Below are the code and all the weights of a small trained network. Each question names an input and a class and asks about switching units off, where a switched-off unit gives its printed mean instead of its output.

import numpy as np


def w(rows, s, z=0):
    codes = np.array(rows[::2]) - 128.0
    scale = np.full(codes.shape[1], s)
    scale[-1] = z or s
    return codes * scale


def norm(h):
    return h / np.sqrt((h * h).mean(-1, keepdims=True) + 1e-5)


def f(y):
    return np.maximum(y, 0)


def log_softmax(a):
    a = a - a.max(-1, keepdims=True)
    return a - np.log(np.exp(a).sum(-1, keepdims=True))


def net(x, mask):
    res = np.array(x, float).reshape(1, 8) / 4 @ E
    u = 0
    for l in range(3):
        y = f(norm(res) @ A[l][:, :-1].T + A[l][:, -1])
        res = res + np.where(mask[u : u + 4], y, B[l][:, -1]) @ B[l][:, :-1]
        u += 4
    return log_softmax(norm(res)[-1] @ U[:, :-1].T + U[:, -1])


A, B = {}, {}
E = w([
[134,125,124,137,125,133,130,125,135,135],'x0',
[138,133,53,68,29,53,11,91,149,156],'x1',
[125,137,131,127,123,142,120,132,133,122],'x2',
[130,120,128,125,127,130,127,135,132,133],'x3',
[55,34,230,192,92,9,104,194,219,50],'x4',
[205,14,96,164,181,177,17,109,116,7],'x5',
[137,141,135,145,122,135,125,119,132,125],'x6',
[128,125,127,130,126,130,129,127,136,129],'x7',
],0.011)
A[0] = w([
[205,17,110,118,169,160,53,66,100,2,192],'0.n1',
[150,146,59,71,23,40,18,93,138,137,177],'0.n2',
[87,119,36,89,75,147,57,152,174,155,3],'0.n3',
[92,67,250,182,92,23,95,165,199,63,249],'0.n4',
],0.0079,0.0049)
B[0] = w([
[135,87,48,199,132,186,43,99,107,150,240],'0.n1',
[143,145,130,115,38,61,117,11,140,112,226],'0.n2',
[151,157,127,131,169,179,171,182,122,177,155],'0.n3',
[7,122,104,170,91,108,128,149,107,102,250],'0.n4',
],0.015,0.014)
A[1] = w([
[124,57,101,194,184,246,72,194,88,110,80],'1.n1',
[93,102,168,106,58,48,89,101,87,18,99],'1.n2',
[212,191,122,93,141,88,153,201,111,126,1],'1.n3',
[236,181,191,57,115,106,178,95,189,125,33],'1.n4',
],0.011,0.009)
B[1] = w([
[159,108,251,66,174,68,142,139,99,124,249],'1.n1',
[220,108,144,108,200,138,135,142,156,131,231],'1.n2',
[43,78,136,181,173,126,117,150,141,84,129],'1.n3',
[236,142,99,103,170,94,194,164,62,129,150],'1.n4',
],0.016,0.011)
A[2] = w([
[75,108,109,151,238,190,154,254,100,175,254],'2.n1',
[219,253,123,106,144,192,235,146,181,150,90],'2.n2',
[59,86,204,194,44,25,119,112,137,103,91],'2.n3',
[86,155,153,89,140,107,251,248,147,132,86],'2.n4',
],0.0086,0.0048)
B[2] = w([
[143,162,96,180,162,248,132,217,96,187,233],'2.n1',
[140,108,152,49,166,69,123,154,164,133,203],'2.n2',
[107,139,180,98,98,110,212,130,192,25,255],'2.n3',
[110,217,63,97,96,153,87,104,203,193,190],'2.n4',
],0.014,0.0096)
U = w([
[177,218,111,42,213,203,114,197,184,251,15],'0',
[29,198,72,192,56,173,208,212,191,156,253],'1',
[220,78,196,140,233,213,79,158,48,192,149],'2',
[37,41,205,214,198,192,101,211,70,61,75],'3',
[221,194,117,32,107,45,199,65,84,215,150],'4',
[76,169,229,49,50,19,218,70,208,59,82],'5',
[200,119,43,143,77,192,30,19,59,201,193],'6',
[80,27,53,210,60,49,38,61,203,40,49],'7',
],0.018,0.0053)

Each question gives the input, the list of numbers given to net, and the class t.
The units are the neurons (one row each of A and B). Each row of codes is followed by its name. A weight is (code - 128) times the scale printed after its matrix; where a second scale follows, it is the last column's (A, B and U).
mask holds one flag per neuron, layer by layer. A switched-off neuron (its flag False) gives its mean, the last column of its row in B, instead of its output. The means were averaged over made-up inputs and are rounded, as every weight is.
A unit's drop is (log p(t) with every unit on - log p(t) with that unit switched off) / (log p(t) with every unit on - log p(t) with every unit switched off).
The circuit of an input: a set's keep is (log p(t) with only the set's units on - log p(t) with every unit switched off) / (log p(t) with every unit on - log p(t) with every unit switched off). Starting from all 12 units, units are removed one at a time, each time the one whose removal leaves the highest keep (on an exact tie, the one counted first), for as long as the keep stays at least 0.8.
units of the circuit, in order: the units of the circuit, biggest drop first
k most important neurons: the k neurons with the biggest drops, biggest first
top k neurons in layer l: the k neurons of layer l with the biggest drops, biggest first
drop when u is switched off: that unit's drop, to one decimal
input [6,-2,-5,7,-6,-3,-2,-5], class 0: units of the circuit, in order : 0.n2
input [1,-6,-1,7,2,0,6,3], class 1: units of the circuit, in order : 0.n1, 2.n4, 0.n2
input [5,-4,0,-1,0,-7,4,4], class 0: units of the circuit, in order : 0.n4, 0.n2
input [-2,-2,-8,5,0,3,-7,5], class 2: 2 most important neurons : 0.n2, 1.n1
input [-2,-1,1,4,0,-2,7,5], class 0: top 3 neurons in layer 0 : 0.n1, 0.n2, 0.n4
input [1,-5,1,3,-2,-1,-2,-6], class 0: units of the circuit, in order : 0.n2, 0.n1, 2.n4
input [-2,-3,-8,-2,-4,-1,-8,-7], class 0: units of the circuit, in order : 0.n2, 0.n1
input [-2,-7,7,4,-4,-1,-2,-1], class 0: 3 most important neurons : 0.n1, 0.n2, 2.n4
input [-7,-7,-7,-5,1,-1,-8,-4], class 1: units of the circuit, in order : 0.n2, 1.n2, 2.n4
input [-6,-6,-2,3,-7,0,4,-1], class 0: top 2 neurons in layer 2 : 2.n2, 2.n4
input [-4,-8,-6,2,0,-3,-6,-6], class 0: top 2 neurons in layer 0 : 0.n4, 0.n1
input [2,-1,-5,0,8,-1,5,-1], class 1: units of the circuit, in order : 0.n2, 0.n1, 1.n1
input [1,0,-3,-5,-6,-5,-6,-6], class 0: 2 most important neurons : 0.n2, 0.n4
input [7,7,-1,5,-1,5,-4,-7], class 6: 2 most important neurons : 0.n4, 2.n3
input [-4,6,5,4,6,-2,-5,6], class 5: units of the circuit, in order : 0.n1
input [5,-1,7,-2,1,-6,4,7], class 1: 3 most important neurons : 0.n2, 1.n2, 1.n1
input [5,-6,3,4,-5,-1,6,-3], class 0: units of the circuit, in order : 0.n2, 0.n1, 2.n4
input [-8,5,5,7,0,3,-8,6], class 6: top 2 neurons in layer 0 : 0.n3, 0.n4
input [-7,-4,-6,-5,0,-1,2,5], class 0: 2 most important neurons : 0.n1, 0.n2
input [-8,0,-8,8,-5,-7,8,-1], class 0: units of the circuit, in order : 0.n2
input [-6,1,0,-4,-8,-1,7,1], class 4: 3 most important neurons : 0.n1, 0.n4, 2.n1
input [7,-7,-3,-2,-1,6,-1,1], class 2: 2 most important neurons : 0.n4, 1.n1
input [0,-3,-5,0,6,-3,-4,-5], class 1: drop when 0.n2 is switched off : 0.5
input [5,8,-1,3,0,6,0,-8], class 6: drop when 1.n2 is switched off : 0.0
input [2,-2,-6,-7,7,7,2,-4], class 3: drop when 0.n2 is switched off : 1.1
